Known rows:
brezol: [0, 19, -13, 5, 22, 15, 24, 19, 25, -16, 22, 9, -33, 23, 15, 3, -34, 8, 13, 26, -32, 2, 39, -19, 21, -8, -4, 29]
zubas: [17, 10, 7, 0, 17, 42, 13, 13, 12, 21, -17, -10, 8, 18, -1, 10, 17, -15, -1, -1, -16, 16, -18, -15, 18, -17, -4, -1]
movon: [22, 10, -19, 26, 3, 7, -42, 1, 25, 16, -25, -8, -11, 2, -12, -5, 1, -19, 21, -11, -1, 7, -11, -29, -29, -6, 1, 6]
plovum: [12, 4, 0, -3, -5, -1, -5, -1, 1, 11, 14, 5, -8, 0, 11, -4, 5, -12, -15, -2, 2, 9, -5, -9, 10, 8, -8, -2]
savonon: [19, -1, 17, -2, -7, 12, 17, 10, -19, 17, 18, -7, -2, -14, 23, 21, -3, -11, -17, -4, 3, 16, -17, -16, 5, -2, -3, -6]
rofatrin: [19, -8, -2, -11, -6, 1, 15, -11, -4, -18, 18, -14, -5, -1, 11, 6, 18, -25, 6, -15, -10, 9, 1, -29, 8, 19, -18, -35]
grimi: [-11, -11, 2, -7, -4, -16, 3, -8, -7, -14, 2, -1, 4, -7, -4, 1, 0, -4, -11, -6, 6, -13, -3, 10, 0, 4, -4, -4]
lesun: [-20, 5, 9, -16, 16, 12, -5, 11, 8, 4, -19, 2, 6, 28, -21, -6, -1, 7, 6, 9, -3, -21, 4, -7, 3, -6, 6, -7]
gaflas: [-11, 5, 9, -11, -2, 12, -11, 8, 18, 7, -27, -6, 16, 12, -22, -5, 5, 1, 20, 0, -6, -3, 0, 7, -15, 4, 9, 5]
bribe: [-6, -7, 8, -9, -6, -13, -3, 0, -13, -1, 10, 4, 1, -14, -1, 6, -5, 2, -2, 5, 10, -9, -3, 5, -8, -1, 2, -8]
mori: [-18, 1, 2, -4, 26, 10, 5, 7, -5, -5, -7, 9, -3, 21, -12, 4, -5, 12, 0, 20, -4, -21, 1, -6, 13, -25, 6, -15]
pomos: [-22, 6, 4, 5, 9, 11, 7, 10, 10, -6, -17, 0, 0, 19, 5, -6, -17, 28, 18, -1, -11, 1, 18, 8, -10, -3, 6, -5]
pludres: [-3, 4, 8, -7, 5, 16, -5, 8, 3, 8, -25, -11, 16, 3, -31, 9, 7, 0, 26, 8, -7, -3, -5, -5, -15, -9, 20, 9]
drovi: [-14, 10, -16, -7, -17, -3, 4, 3, 15, 4, -30, -12, 26, -27, 5, -25, 1, 6, 11, -26, -15, -2, 9, 24, -17, 0, 9, 18]
kitik: [-9, 12, 15, -13, -4, 12, -10, 11, 2, 11, -27, -9, 19, 12, -29, -1, 11, 5, 21, 4, -1, -7, 5, -4, -13, 9, 23, 7]
sozus: [-10, -9, 1, -9, -3, -13, -1, -10, -4, -12, 0, 1, 5, -4, -5, -3, 2, -4, -9, -6, 6, -10, -3, 14, 3, 7, -7, -4]
brobrir: [-5, -9, 7, -12, -9, -12, -4, -3, -8, 2, 9, 5, -2, -8, -3, 3, -2, 3, -5, 8, 10, -5, -3, 9, -6, -1, 3, -7]
druven: [-24, 11, 19, -12, 18, 13, 4, 26, -12, 1, -19, -4, 2, 27, -19, 10, -18, 8, 9, 17, -4, -33, 7, -36, -5, -11, 20, -5]
plede: [-6, -8, 6, -10, -6, -8, -5, 0, -9, 3, 7, 3, 1, -11, -1, 2, -2, 2, -5, 6, 11, -7, -4, 8, -7, -2, 1, -8]

Facts:
brebrisun	greston	stubel; brezol	greston	brutezos; bromater	greston	pluflur; brostem	greston	pludres; brunak	greston	gomen; deba	greston	drezik
dekle	greston	gezul; digadi	greston	seklil; doflabes	greston	zastek; dotir	greston	kitik; drezik	greston	dekle; drimen	greston	brezol
drisku	greston	fani; druzul	greston	movon; falun	greston	bradol; fenamik	greston	klugre; fepe	greston	savonon; feren	greston	dadol
feste	greston	brebrisun; flozim	greston	stosidi; fludunel	greston	seplik; gafar	greston	nistakar; geki	greston	voki; gezul	greston	bromater
gidus	greston	zamovus; gostuk	greston	geki; greflaflil	greston	tramir; gristos	greston	gostuk; gruplik	greston	batrin; kamopom	greston	plastamu
kiklan	greston	gruplik; kupo	greston	nastilo; legrir	greston	drisku; litru	greston	feste; movon	greston	lalun; nastilo	greston	skofom
nistakar	greston	zukal; nosor	greston	skigon; notru	greston	pazadir; piflastu	greston	skavo; plomubrek	greston	roram; plovum	greston	pusol
pluflur	greston	dotir; pusol	greston	skedras; rofatrin	greston	zubas; roram	greston	pega; savonon	greston	vasan; seklil	greston	kliflal
seplik	greston	plede; skavo	greston	drimen; skefu	greston	piflastu; skigon	greston	kupo; skodil	greston	skopur; skopur	greston	druzul
staruk	greston	notru; stelarun	greston	brostem; stikluskel	greston	gafar; stosidi	greston	vufis; sumabris	greston	feren; tamul	greston	maver
trubre	greston	zabro; voki	greston	kulo; vufis	greston	gaflas; zamovus	greston	druven; zubas	greston	fepe; breplo	gazil	suten
brostem	gazil	skefu; brotreske	gazil	mozer; deba	gazil	niska; dratrem	gazil	gaflas; drezik	gazil	groto; drimen	gazil	nosor
drovi	gazil	bredron; falun	gazil	savonon; feren	gazil	drisku; feste	gazil	rofatrin; fikliflim	gazil	soskebel; flileflan	gazil	skigon
flitas	gazil	klugre; fustir	gazil	nistakar; gezul	gazil	drezik; grimi	gazil	stikluskel; grison	gazil	brezol; griten	gazil	flileflan
gritin	gazil	skopur; gruplik	gazil	zefloti; klidal	gazil	vufis; kliflal	gazil	gruplik; kupo	gazil	rusar; laga	gazil	fikliflim
litru	gazil	drimen; mudrur	gazil	zastek; murames	gazil	bribe; niska	gazil	staruk; nogranon	gazil	gomen; nosor	gazil	magri
nuflo	gazil	feren; pestos	gazil	fustir; plastamu	gazil	stosidi; plesir	gazil	bradol; plomubrek	gazil	dranadrok; pluflur	gazil	gritin
reko	gazil	totror; rofatrin	gazil	kupo; skavo	gazil	doflabes; skefu	gazil	greflaflil; skofom	gazil	flozim; skopur	gazil	stubel
skuflidrok	gazil	bromater; soskebel	gazil	plesir; sozus	gazil	breplo; stelarun	gazil	feste; stikluskel	gazil	skuflidrok; stosidi	gazil	dratrem
stubel	gazil	roram; tamul	gazil	reko; totror	gazil	fepe; trozon	gazil	zubas; zefloti	gazil	drovi; bozer	tafem	pestos
bradol	tafem	dratrem; brezol	tafem	retrar; bromater	tafem	rusar; buzil	tafem	fustir; dekle	tafem	flozim; doflabes	tafem	skopur
doflabes	tafem	vufis; dotir	tafem	kliflal; dranadrok	tafem	brezol; dratrem	tafem	grebros; dromede	tafem	brezol; drovi	tafem	skopur
drovi	tafem	reflo; drovi	tafem	suten; drusta	tafem	stodril; druven	tafem	grebros; fenamik	tafem	dotir; fenamik	tafem	dromede
flileflan	tafem	dromede; flozim	tafem	kliflal; fustir	tafem	flises; gaflas	tafem	raklus; grazol	tafem	mori; grazol	tafem	litru
gritin	tafem	teste; gritin	tafem	pludres; grozuk	tafem	dotir; kitik	tafem	druven; klugre	tafem	skazistun; lalun	tafem	griten
legrir	tafem	gavak; legrir	tafem	pluflur; legrir	tafem	nistakar; lozil	tafem	druven; lozil	tafem	meki; meki	tafem	skopur
meki	tafem	pomos; movon	tafem	nastilo; movon	tafem	grebros; murames	tafem	zefloti; murames	tafem	brezol; natrasko	tafem	flises
nibrol	tafem	brezol; nibrol	tafem	fustir; nistakar	tafem	druven; nistakar	tafem	stikluskel; nogranon	tafem	retrar; nogranon	tafem	stosidi
nogranon	tafem	mori; nosor	tafem	skopur; nosor	tafem	retrar; pafun	tafem	brebrisun; pafun	tafem	grebros; pafun	tafem	brezol
pega	tafem	retrar; pega	tafem	flises; pestos	tafem	kliflal; pludres	tafem	druven; pludres	tafem	zubas; pludres	tafem	raklus
pluflur	tafem	trozon; pomos	tafem	brezol; raklus	tafem	skopur; raklus	tafem	druven; rebok	tafem	grozuk; retrar	tafem	grebros
rudratem	tafem	dromede; rusar	tafem	druven; seplik	tafem	stodril; skedras	tafem	fani; skefu	tafem	nastilo; skestel	tafem	reflo
skodil	tafem	druven; skodil	tafem	grebros; skodil	tafem	lesun; skopur	tafem	brezol; skopur	tafem	pomos; soskebel	tafem	breplo
stelarun	tafem	zoda; stelarun	tafem	zefloti; stikluskel	tafem	gristos; stodril	tafem	retrar; stodril	tafem	fenamik; stodril	tafem	vesol
stome	tafem	retrar; stome	tafem	pega; stotrul	tafem	grebros; stotrul	tafem	vesol; stubel	tafem	dromede; stubel	tafem	grebros
sumabris	tafem	kupo; sumabris	tafem	fenamik; teste	tafem	flozim; teste	tafem	brebrisun; trazir	tafem	zubas; trazir	tafem	grozuk
trozon	tafem	bredron; trozon	tafem	fustir; vasan	tafem	meki; vasan	tafem	trozon; vesol	tafem	retrar; vufis	tafem	grebros
vufis	tafem	vesol; zefloti	tafem	flozim; zubas	tafem	mori; zubas	tafem	stotrul; brebrisun	dreplipa	brilupe; bredron	dreplipa	dekle
breplo	dreplipa	fani; brezol	dreplipa	vasan; brobrir	dreplipa	zastek; bromater	dreplipa	natrasko; brostem	dreplipa	grimi; brunak	dreplipa	drisku
brutezos	dreplipa	groto; budrin	dreplipa	gafar; deba	dreplipa	rebok; doflabes	dreplipa	bredron; dotir	dreplipa	flura; dranadrok	dreplipa	brostem
dratrem	dreplipa	brebrisun; drimen	dreplipa	trubre; drisku	dreplipa	plede; dromede	dreplipa	falun; drovi	dreplipa	plipu; drusta	dreplipa	flitas
druven	dreplipa	laga; druzul	dreplipa	pluflur; falun	dreplipa	skestel; fani	dreplipa	skuflidrok; fenamik	dreplipa	maver; feste	dreplipa	kulo
flileflan	dreplipa	plovum; flozim	dreplipa	griten; fludunel	dreplipa	niska; flura	dreplipa	dadol; fustir	dreplipa	stige; gafar	dreplipa	pusol
gaflas	dreplipa	seplik; geki	dreplipa	grabre; gezul	dreplipa	meki; gidus	dreplipa	seklil; gomen	dreplipa	bozer; gostuk	dreplipa	fikliflim
grabre	dreplipa	pludres; grebros	dreplipa	brunak; greflaflil	dreplipa	nosor; grimi	dreplipa	fenamik; grison	dreplipa	dotir; gristos	dreplipa	kitik
griten	dreplipa	digadi; gritin	dreplipa	plomubrek; groto	dreplipa	flozim; grozuk	dreplipa	kiklan; gruplik	dreplipa	kupo; kamopom	dreplipa	bradol
kiflifo	dreplipa	savonon; kiklan	dreplipa	suten; klidal	dreplipa	fepe; kliflal	dreplipa	dromede; klugre	dreplipa	zukal; kopo	dreplipa	totror
kulo	dreplipa	gavak; kupo	dreplipa	nibrol; lalun	dreplipa	lozil; lesun	dreplipa	sozus; litru	dreplipa	brotreske; lozil	dreplipa	legrir
magri	dreplipa	zubas; meki	dreplipa	skopur; mori	dreplipa	zoda; mozer	dreplipa	gristos; mudrur	dreplipa	stubel; murames	dreplipa	skigon
nastilo	dreplipa	piflastu; natrasko	dreplipa	feste; nibrol	dreplipa	staruk; niska	dreplipa	nistakar; nistakar	dreplipa	tamul; notru	dreplipa	drezik
nuflo	dreplipa	bribe; pega	dreplipa	brezol; pestos	dreplipa	fludunel; piflastu	dreplipa	skofom; plastamu	dreplipa	trozon; plesir	dreplipa	kliflal
plipu	dreplipa	pega; plomubrek	dreplipa	breplo; plovum	dreplipa	klidal; pluflur	dreplipa	pafun; pomos	dreplipa	zamovus; pusol	dreplipa	brobrir
raklus	dreplipa	stodril; reflo	dreplipa	nuflo; reko	dreplipa	drimen; retrar	dreplipa	mori; rofatrin	dreplipa	lalun; rusar	dreplipa	vesol
savonon	dreplipa	kamopom; seklil	dreplipa	gostuk; seplik	dreplipa	reflo; skavo	dreplipa	flileflan; skedras	dreplipa	geki; skefu	dreplipa	retrar
skigon	dreplipa	deba; skodil	dreplipa	plesir; skopur	dreplipa	plastamu; soskebel	dreplipa	teste; sozus	dreplipa	dratrem; staruk	dreplipa	drusta
stelarun	dreplipa	grazol; stige	dreplipa	stome; stodril	dreplipa	gruplik; stosidi	dreplipa	gomen; stubel	dreplipa	voki; sumabris	dreplipa	rofatrin
suten	dreplipa	soskebel; tamul	dreplipa	kiflifo; teste	dreplipa	druven; totror	dreplipa	sumabris; tramir	dreplipa	pomos; trubre	dreplipa	brutezos
vasan	dreplipa	stelarun; zabro	dreplipa	klugre; zamovus	dreplipa	zefloti; zastek	dreplipa	fustir; zefloti	dreplipa	mudrur; zubas	dreplipa	notru

Rows:
No name comes twice in this set of rows, the named rows included.
[12, -1, -8, 5, -4, -5, 5, -3, -2, 0, 6, -3, -7, -2, 10, -2, 9, -18, -18, -15, 4, 0, -4, -13, 8, 9, -14, 4] : feren
[6, 9, -15, 15, 22, 16, 10, -4, 13, -7, -13, -2, -7, 21, 8, -6, 3, -8, -11, -10, -16, -1, -2, -18, 22, -3, -15, 3] : stosidi
[-5, -1, 10, 0, -11, -6, 0, 6, -9, 1, 0, -5, 4, -15, -1, 8, -12, 10, 15, 1, 5, 5, 7, 4, -21, 3, 11, 3] : skestel
[-21, 2, 12, 7, -9, -11, 12, 9, -7, -14, -9, -10, 0, 2, 15, -1, -29, 22, 5, -17, -5, -2, 24, 0, -20, 21, 8, 3] : trozon
[6, 0, 2, 19, -5, 2, 9, 6, -8, -4, -5, -13, 6, -23, 1, 16, -17, 19, 34, 1, -7, 16, 11, 9, -27, -7, 24, 11] : stome
[5, -4, -8, 9, -4, 7, 7, -3, 6, -12, -23, -15, 13, -10, -17, 6, 11, 0, 25, -8, -3, 6, 2, 19, -15, -4, 9, 16] : nogranon
[-3, -13, -18, 3, 14, -1, 8, -19, 5, -17, -6, 5, 6, -3, -8, -1, 14, 3, 3, 2, -1, -8, -9, 26, 13, -23, -6, -3] : pestos
[3, -4, -6, 5, 7, 7, 1, 0, -3, -2, -10, -3, 9, -6, -17, 13, 2, 6, 18, 14, -4, 1, -5, 7, -6, -22, 15, 0] : teste
[1, 2, -3, 7, -1, 15, -2, 2, 14, 3, -23, -9, 14, -6, -16, 5, 4, 12, 35, 1, -11, 15, 4, 18, -20, -8, 14, 11] : pafun
[18, 2, 2, 4, -5, -4, -3, 3, -9, 11, 18, 1, -10, -8, 12, 6, -3, -13, -12, 4, 4, 7, -8, -21, 4, 3, -1, 2] : staruk
[-7, -6, -6, 3, 12, -4, 7, -3, -11, -10, 7, 11, -6, -1, 5, 4, -7, 18, 2, 12, 2, -5, 2, 10, 5, -21, 3, -11] : zoda
[5, -10, -11, 2, 4, -1, -2, -10, -1, -4, 1, 5, 8, -15, -11, 6, 11, 4, 11, 11, 2, 8, -9, 25, -2, -21, 2, -3] : bozer
[8, -3, -6, 14, 2, 5, 8, -1, -10, -6, -2, -4, 5, -19, -6, 16, -8, 14, 29, 10, -6, 12, 1, 10, -14, -20, 18, 5] : drusta
[-12, 5, 22, 0, -18, 4, 7, 16, 1, 4, -14, -15, 8, -8, 11, 6, -18, 20, 21, -15, -4, 18, 14, 10, -32, 18, 14, 4] : vasan

Now the same nodes, written a new way:
Known rows:
dratrem: [0, 24, -10, 8, 8, -22, -15, -16, 19, 11, 5, -15]
pestos: [-7, 19, 8, 23, -3, -19, -21, -13, 12, 7, 4, -8]
brezol: [24, 11, -13, 18, 4, -4, -35, -19, 18, 22, 0, 8]
nosor: [-8, 33, -20, -1, 6, -22, -17, -16, 21, 21, 9, -5]
meki: [8, 20, -9, 0, -8, -19, -14, -23, 17, 12, 4, -9]
skazistun: [-3, 7, 0, 11, -12, -3, -5, -15, 6, 3, 5, -3]
stikluskel: [-15, 21, -12, 8, 6, -9, -11, -9, 14, 13, 9, 0]
mozer: [-4, 14, -1, 9, -19, -10, -2, -14, 8, 10, 3, -4]
kiklan: [-9, 15, -8, 5, -14, -5, -8, -13, 5, 14, 6, 7]
batrin: [-4, 9, -4, 7, -12, -5, -1, -15, 9, 6, 6, -4]
plomubrek: [-18, 20, -6, 13, -3, -9, -9, -6, 9, 14, 6, 1]
brutezos: [5, 6, -7, 13, -9, 0, -2, -11, 9, 12, 2, -4]
grozuk: [4, 16, 7, 15, -14, -15, -23, -24, 9, 5, 2, -3]
brebrisun: [2, 14, -7, 9, 0, -8, -32, -29, 6, 6, 10, 6]
stige: [1, 2, -11, 6, 0, 4, 0, -17, 2, 1, 9, -9]
pluflur: [-11, 30, -7, -9, 6, -14, -18, 7, 6, 6, -11, 2]
bradol: [14, 3, -24, -7, 16, -7, -5, -23, 9, 3, 13, -14]
mori: [7, 13, 0, 11, -6, -14, -21, -25, 9, 3, 4, -6]
gafar: [-11, 16, -9, 5, -14, -3, -9, -16, 4, 15, 8, 9]

Rows:
No name comes twice in this set of rows, the named rows included.
[-2, 11, 0, 23, 9, -21, -22, -14, 9, -1, 10, -8] : zefloti
[2, 17, 3, 2, -6, -13, -34, -12, -1, -2, -5, 11] : dotir
[-18, 19, -7, 6, -18, -7, -9, -21, 4, 16, 13, 9] : druzul
[-7, 17, -7, 6, -12, -8, -15, -19, 6, 12, 8, 7] : gristos
[-10, 14, -5, 2, -8, 4, -9, -17, 7, 14, 5, 5] : roram
[9, 19, -13, -3, -5, -17, -11, -23, 16, 11, 5, -10] : pega
[-15, 16, -3, 15, -2, -10, -2, -10, 9, 8, 8, -11] : skofom
[-16, 32, -1, 1, 15, -6, -30, -29, 14, 23, 5, -8] : skopur
[2, 30, -14, -23, -8, -20, -19, 2, 6, 5, -13, 9] : bromater
[-14, 24, -3, 15, -1, -15, -22, -11, 12, 15, 6, 2] : litru
[-3, 6, -2, 12, -10, -2, -5, -16, 3, 3, 6, -5] : fani
[-4, 13, -6, 4, -16, -8, 4, -13, 9, 11, 4, -6] : klugre
[0, 25, -11, -5, 22, -6, -12, -23, 20, 17, 2, -25] : stubel
[-16, 19, -9, 4, 7, -6, -13, 4, 1, 4, -1, 4] : drezik
[6, 20, -3, 5, -12, -19, -17, -23, 15, 11, 3, -6] : lesun

